Each row has a name. After each piece below comes the name of the row it's from, unless a question asks for something else. Each question is about the rows just above it. Places in a row count from 0.

Bon: [167 163 112 132 174 100  67 129 117 145 127 139 132 132 160 122 100 186
  92 110 117 137 108 171 155 152 164 117 130 133  89 141 139]
Fiv: [181 168 158 148 209 100  82 137 132 154 105 154 124 133 126 102 143 182
 108 113 100 137 112 153 163 163 111 119 147 125  97 140 137]
Fazen: [159 160 143 129 157 113  58 137 112 113 141 170 139 155 178 122  89 194
  83 122 121 124  97 186 145 142 161 124 121 134  93 121 122]
Gevi: [181 168  91 122 209 100  82 137 132 154 105 111 124 133 126 102 143 182
 108 113 100 137 112 157 163 163 111 119 147 125  97 140 137]
Kapi: [191 169  70 116 223  84  88 122 114 151  95  88 134 150 116 108 144 177
 108  97  97 149 116 153 176 175 105 123 146 131  97 152 158]
The row with [167 163 112 132 174 100  67 129 117 145 127 139 132 132 160 122 100 186
  92 110 117 137 108 171 155 152 164 117 130 133  89 141 139] is | Bon
q: [181 168  91 122 209 100  82 137 132 154 105 111 124 133 126 102 143 182
 108 113 100 137 112 157 163 163 111 119 147 125  97 140 137] | Gevi
Row and place of [149] in the named rows: | Kapi, 21
[159 160 143 129 157 113  58 137 112 113 141 170 139 155 178 122  89 194
  83 122 121 124  97 186 145 142 161 124 121 134  93 121 122] is in which row? | Fazen
Row and place of [92] in the named rows: | Bon, 18
Row and place of [93] in the named rows: | Fazen, 30
[159] is at row and place | Fazen, 0

demu: [177 111 157 200 101 180 135 127 125 132]
lebuv: [172 107 152 196  92 175 121 115 126 137]
fosuk: [ 98 138  43  59  85 160 134  66 162 153]
Vuka: [ 59  86  85  43 160  59 127 120 133 123]
What is the next entry after [ 86  85  43 160  59]? | [127]
The next entry after [59 85]: | [160]

dipe: [149 138 133  83 155 125]
ton: [132 106 147 196 104 159]
Mup: [106 132 159 163  96 124]
kurog: [114 175 142 168 125 119]
nefe: [122 150 129 205 121 150]
norag: [ 89 160 165 187  88 112]
goguz: [135 106 137 148 120 152]
[160] is at row and place | norag, 1
Give the next entry after [132 106]. | [147]
What is the next entry after [106 132]? | [159]

vate: [127 104 127 199 127]
zon: [156 142  93 148 114]
mugif: [142 156 168 120 156]
Give the next entry after [127 104]. | [127]
What is the next entry after [156 142]? | [93]
Which value appears more than once in vate? | [127]
Which value appears more than once in mugif? | [156]

kas: [115  95 135 160 120 164 166 159 100 161 100 142  80]
gimig: [ 99 104 113 154 129 132 131 203 122 150  76 116 139]
Kelek: [115 121 132 160 113 136 156 184 130 164 100 150 113]
Dil: [ 97 133 136 163 113 151 158 172 133 166 100 137 113]
momed: [ 97 133 136 160 113 151 158 172 133 166 100 137 113]
gid: [115 120 133 153 113 141 156 184 136 162  93 154 121]
vub: [ 96 140 153 160 111 167 163 160 133 181 116 137 121]
kubov: [112 118 157 194 121 168 195 147 161 165 100 186  88]
kebe: [117 121 113 128  94 131 166 192 120 158 100 137 110]
lan: [ 87 157 122 157  82 181 147 176 103 122 129  99 113]
Zat: [115 106 135 160 121 149 156 176 133 164  82 137 105]
The value that Kelek holds more than once: | [113]
Repeated in kas: | [100]
q: [ 97 133 136 163 113 151 158 172 133 166 100 137 113] | Dil

fonis: [158 122  41 186  96  86 160]
nof: [157 123  46 166 137  98 145]
tuli: [166  90  41 191 104  84 167]
Ruram: [166  94  34 189 114  85 164]
Ror: [165  87  46 191  85  85  85]
Tela: [160 119  33  95 178  95 149]
Figor: [163 114  33 178 127  90 153]
Mupo: [158 122  41 168  98  97 147]
Repeated in Tela: | [95]
Row and place of [147] in the named rows: | Mupo, 6
The next entry after [ 33 178 127]: | [90]
Repeated in Ror: | [85]

Belil: [113 107  73 138  52 115 119 164 152 149 110 101  87 125 119 181  96 130
  93 154 177 126 111 152 114 127  93 124 119 166 149 126  77 145  73]
Zumo: [124 110  76 149  59 112 123 176 150 160 124 108  87 122  82 185 109 137
  77 130 157 111 117 153 150  88 117 121 102 158 140 130  86 147  76]
Baza: [ 71 138  52 164 135 154  75  53 147 149 110 101  87 125 119 181  96 130
  93 154 177 126 111 152 114 127  93 113 110 147 132  92  89 117  73]
malu: [111 109  75 135  53 113 147 164 154 150 111 104  87 119 118 182  97 129
  94 155 174 127  96 154 114 125  92 116 112 146 135  96  88 119  75]
What is the next entry after [111 109  75 135  53 113 147 164 154]? | [150]
The next entry after [ 73 138  52]: | [115]
q: [ 71 138  52 164 135 154  75  53 147 149 110 101  87 125 119 181  96 130
  93 154 177 126 111 152 114 127  93 113 110 147 132  92  89 117  73] | Baza

rok: [190 109  58 109  88  75]
Debig: [153 148 113  83 158 160]
Viga: [137  94 146 202  92  96]
zeku: [ 90  87 132 128 144 120]
dib: [145 102 137 130 137 100]
fipab: [162 155 140 149 102 120]
pudo: [ 99  89 122 113 151 130]
Sesuk: [149 161 137 137 130 153]
Mik: [156 110  79  99 122 103]
Gezar: [ 82 102 137 140 142 122]
What is the next entry after [137 137 130]? | [153]
Row and place of [87] in the named rows: | zeku, 1
The next entry after [ 87 132 128]: | [144]
q: [145 102 137 130 137 100] | dib
What is the next entry after [190 109  58 109]? | [88]
Where in the named rows is [96]? | Viga, 5
[161] is at row and place | Sesuk, 1

lon: [204 112 118 131 109 158 117 151 133 138 127]
pama: [125 153 153 172 113 140 128  97 129 154 130]
Sobid: [191 137 148 111 145 122 130 114 135  92 118]
beku: [ 74 124 120 157 146 137 137  97 123  97 137]
Febi: [116 120 136 174 149 112 121 158 131 146 129]
badir: [ 44 141 140 128 124 124 141 121 125 132 126]
What is the next entry after [121 158]? | [131]
Row and place of [157] in the named rows: | beku, 3
[145] is at row and place | Sobid, 4
The value that pama holds more than once: | [153]
q: [ 44 141 140 128 124 124 141 121 125 132 126] | badir
The next entry after [120 136 174 149 112]: | [121]

sed: [124 166 159 167 137 100  91 135 101  94 164]
Ril: [122 105 174 167 126  85 170 184  80  80 125]
vidu: [170 106  82  91 165 165 184 170 140 156 133]
tov: [ 91  67 106  87  85 138 178 143 166 176  59]
gemek: [154 169 148 163 160 103  69 114  81  74 193]
bab: [116 141  84 143  86  96  93  80 178 178 129]
peki: [ 70 162 151 143  86 151 115 124 151 119 120]
Toku: [151 174  91 127 156 150  70  77 145 142 166]
The next entry after [184 170]: | [140]
Where in the named rows is [164]? | sed, 10
Give the next entry after [143  86 151]. | [115]
The value that peki holds more than once: | [151]
Repeated in Ril: | [80]
What is the next entry after [170 184]? | [80]
Row and place of [140] in the named rows: | vidu, 8

